Below are the code and all the weights of a small trained network. Each question names an input and a target symbol and asks about switching units off, where a switched-off unit gives its printed mean instead of its output.

import numpy as np


def w(rows, s, z=0):
    codes = np.array(rows[::2]) - 128.0
    scale = np.full(codes.shape[1], s)
    scale[-1] = z or s
    return codes * scale


def f(y):
    return np.maximum(y, 0)


def softmax(a):
    e = np.exp(a - a.max(-1, keepdims=True))
    return e / e.sum(-1, keepdims=True)


def log_softmax(a):
    a = a - a.max(-1, keepdims=True)
    return a - np.log(np.exp(a).sum(-1, keepdims=True))


def net(x, mask):
    ids = ['αβγδεζμξστω'.index(c) for c in x.split()]
    T = len(ids)
    res = E[ids] + P[:T]
    r = res
    for j in range(3):
        rows = slice(3 * j, 3 * j + 3)
        q, k, v = (r @ M[0][rows].T for M in (Q, K, V))
        z = softmax(np.where(np.tri(T) > 0, q @ k.T / 3**0.5, -1e9)) @ v
        o = O[0][rows]
        res = res + np.where(mask[j], z, o[:, -1]) @ o[:, :-1]
    y = f(res @ A[0][:, :-1].T + A[0][:, -1])
    res = res + np.where(mask[3:7], y, B[0][:, -1]) @ B[0][:, :-1]
    return log_softmax(res[-1] @ U[:, :-1].T + U[:, -1])


Q, K, V, O, A, B = {}, {}, {}, {}, {}, {}
E = w([
[119,94,140],'α',
[134,123,136],'β',
[139,130,123],'γ',
[162,154,81],'δ',
[150,150,115],'ε',
[46,57,7],'ζ',
[131,139,124],'μ',
[134,117,105],'ξ',
[155,157,86],'σ',
[103,136,156],'τ',
[32,99,130],'ω',
],0.019)
P = w([
[160,120,158],'0',
[192,2,113],'1',
[51,223,116],'2',
[105,153,201],'3',
[203,8,123],'4',
[49,204,86],'5',
[102,166,216],'6',
],0.0095)
Q[0] = w([
[162,129,181],'h0',
[150,169,166],'h0',
[134,152,184],'h0',
[117,145,147],'h1',
[102,170,127],'h1',
[135,118,183],'h1',
[91,67,114],'h2',
[133,248,123],'h2',
[126,90,169],'h2',
],0.014)
K[0] = w([
[120,63,92],'h0',
[83,127,132],'h0',
[46,126,70],'h0',
[155,73,179],'h1',
[81,105,179],'h1',
[131,186,127],'h1',
[41,133,135],'h2',
[200,214,82],'h2',
[113,114,246],'h2',
],0.013)
V[0] = w([
[31,126,52],'h0',
[126,144,181],'h0',
[192,90,93],'h0',
[192,115,76],'h1',
[205,102,131],'h1',
[130,198,152],'h1',
[188,254,79],'h2',
[58,124,84],'h2',
[168,174,66],'h2',
],0.014)
O[0] = w([
[108,71,58,157],'h0',
[67,166,247,98],'h0',
[153,205,101,169],'h0',
[240,198,135,158],'h1',
[178,175,151,148],'h1',
[79,166,92,40],'h1',
[75,126,125,1],'h2',
[139,109,112,193],'h2',
[90,165,110,90],'h2',
],0.011,0.005)
A[0] = w([
[2,106,92,169],'n0',
[216,117,28,2],'n1',
[161,66,94,117],'n2',
[62,219,223,103],'n3',
],0.0075,0.0085)
B[0] = w([
[54,40,134,254],'n0',
[143,145,240,237],'n1',
[40,255,87,244],'n2',
[59,247,225,184],'n3',
],0.0075,0.0053)
U = w([
[187,71,165,190],'α',
[114,124,186,113],'β',
[109,132,155,58],'γ',
[106,181,86,62],'δ',
[91,162,141,41],'ε',
[143,107,11,128],'ζ',
[91,142,143,100],'μ',
[145,122,99,253],'ξ',
[95,167,89,98],'σ',
[66,122,167,76],'τ',
[92,61,132,156],'ω',
],0.012,0.0064)

Each question gives the input, a string of symbols that net reads in full, and the target symbol t.
The units are the heads (3 rows each of Q, K, V and O) and the neurons (one row each of A and B). Each row of codes is followed by its name. A weight is (code - 128) times the scale printed after its matrix; where a second scale follows, it is the last column's (O, A, B and U).
mask holds one flag per unit, heads first, then neurons. A switched-off unit (its flag False) gives its mean, the last column of its rows in O or B, instead of its output. The means were averaged over made-up inputs and are rounded, as every weight is.
A unit's drop is (log p(t) with every unit on - log p(t) with that unit switched off) / (log p(t) with every unit on - log p(t) with every unit switched off).
The circuit of an input: a set's keep is (log p(t) with only the set's units on - log p(t) with every unit switched off) / (log p(t) with every unit on - log p(t) with every unit switched off). Starting from all 7 units, units are removed one at a time, each time the one whose removal leaves the highest keep (on an exact tie, the one counted first), for as long as the keep stays at least 0.8.
circuit, biggest first: the units of the circuit, biggest drop first
most important unit: the unit with the biggest drop
k most important neurons: the k neurons with the biggest drops, biggest first
which heads matter: for each layer, one digit per head in row order, 1 if its drop is at least 0.15 and else 0, layers parted by /
input ω α τ ω ζ γ, target ω: which heads matter -> 110
input β μ μ ζ τ β σ, target ζ: which heads matter -> 100
input β ζ ε, target ζ: circuit, biggest first -> h0, n3
input δ ε ω ξ, target ω: which heads matter -> 111
input ω δ ζ ω, target ω: circuit, biggest first -> h1, h0
input ω γ γ τ, target ω: which heads matter -> 110
input δ α ω μ, target ω: circuit, biggest first -> h0, h1
input τ α ξ τ τ δ, target τ: which heads matter -> 101
input τ ω σ ω σ α, target ω: most important unit -> h1
input σ γ μ β ζ, target α: circuit, biggest first -> n1, h1
input σ ξ δ ω ξ γ, target ω: 2 most important neurons -> n0, n2
input α α δ β ω ζ, target ω: circuit, biggest first -> n0, h1
input μ β β γ τ ω ε, target ω: circuit, biggest first -> h0, h1
input β β α γ ω β β, target ω: circuit, biggest first -> h1, h0, n2
input δ τ γ α ω δ, target ω: circuit, biggest first -> h2, n0, h1, n2
input ε β β α α τ, target τ: 2 most important neurons -> n3, n0
input δ α ω α ω δ ε, target ω: circuit, biggest first -> h0, n0, h1
input ζ α β, target ζ: most important neuron -> n3
input τ ξ β γ ζ, target α: circuit, biggest first -> h1, n1
input ξ ζ ξ ξ, target ζ: circuit, biggest first -> h0
input β τ δ ω τ ξ, target ω: which heads matter -> 011
input δ τ β, target τ: 2 most important neurons -> n0, n3
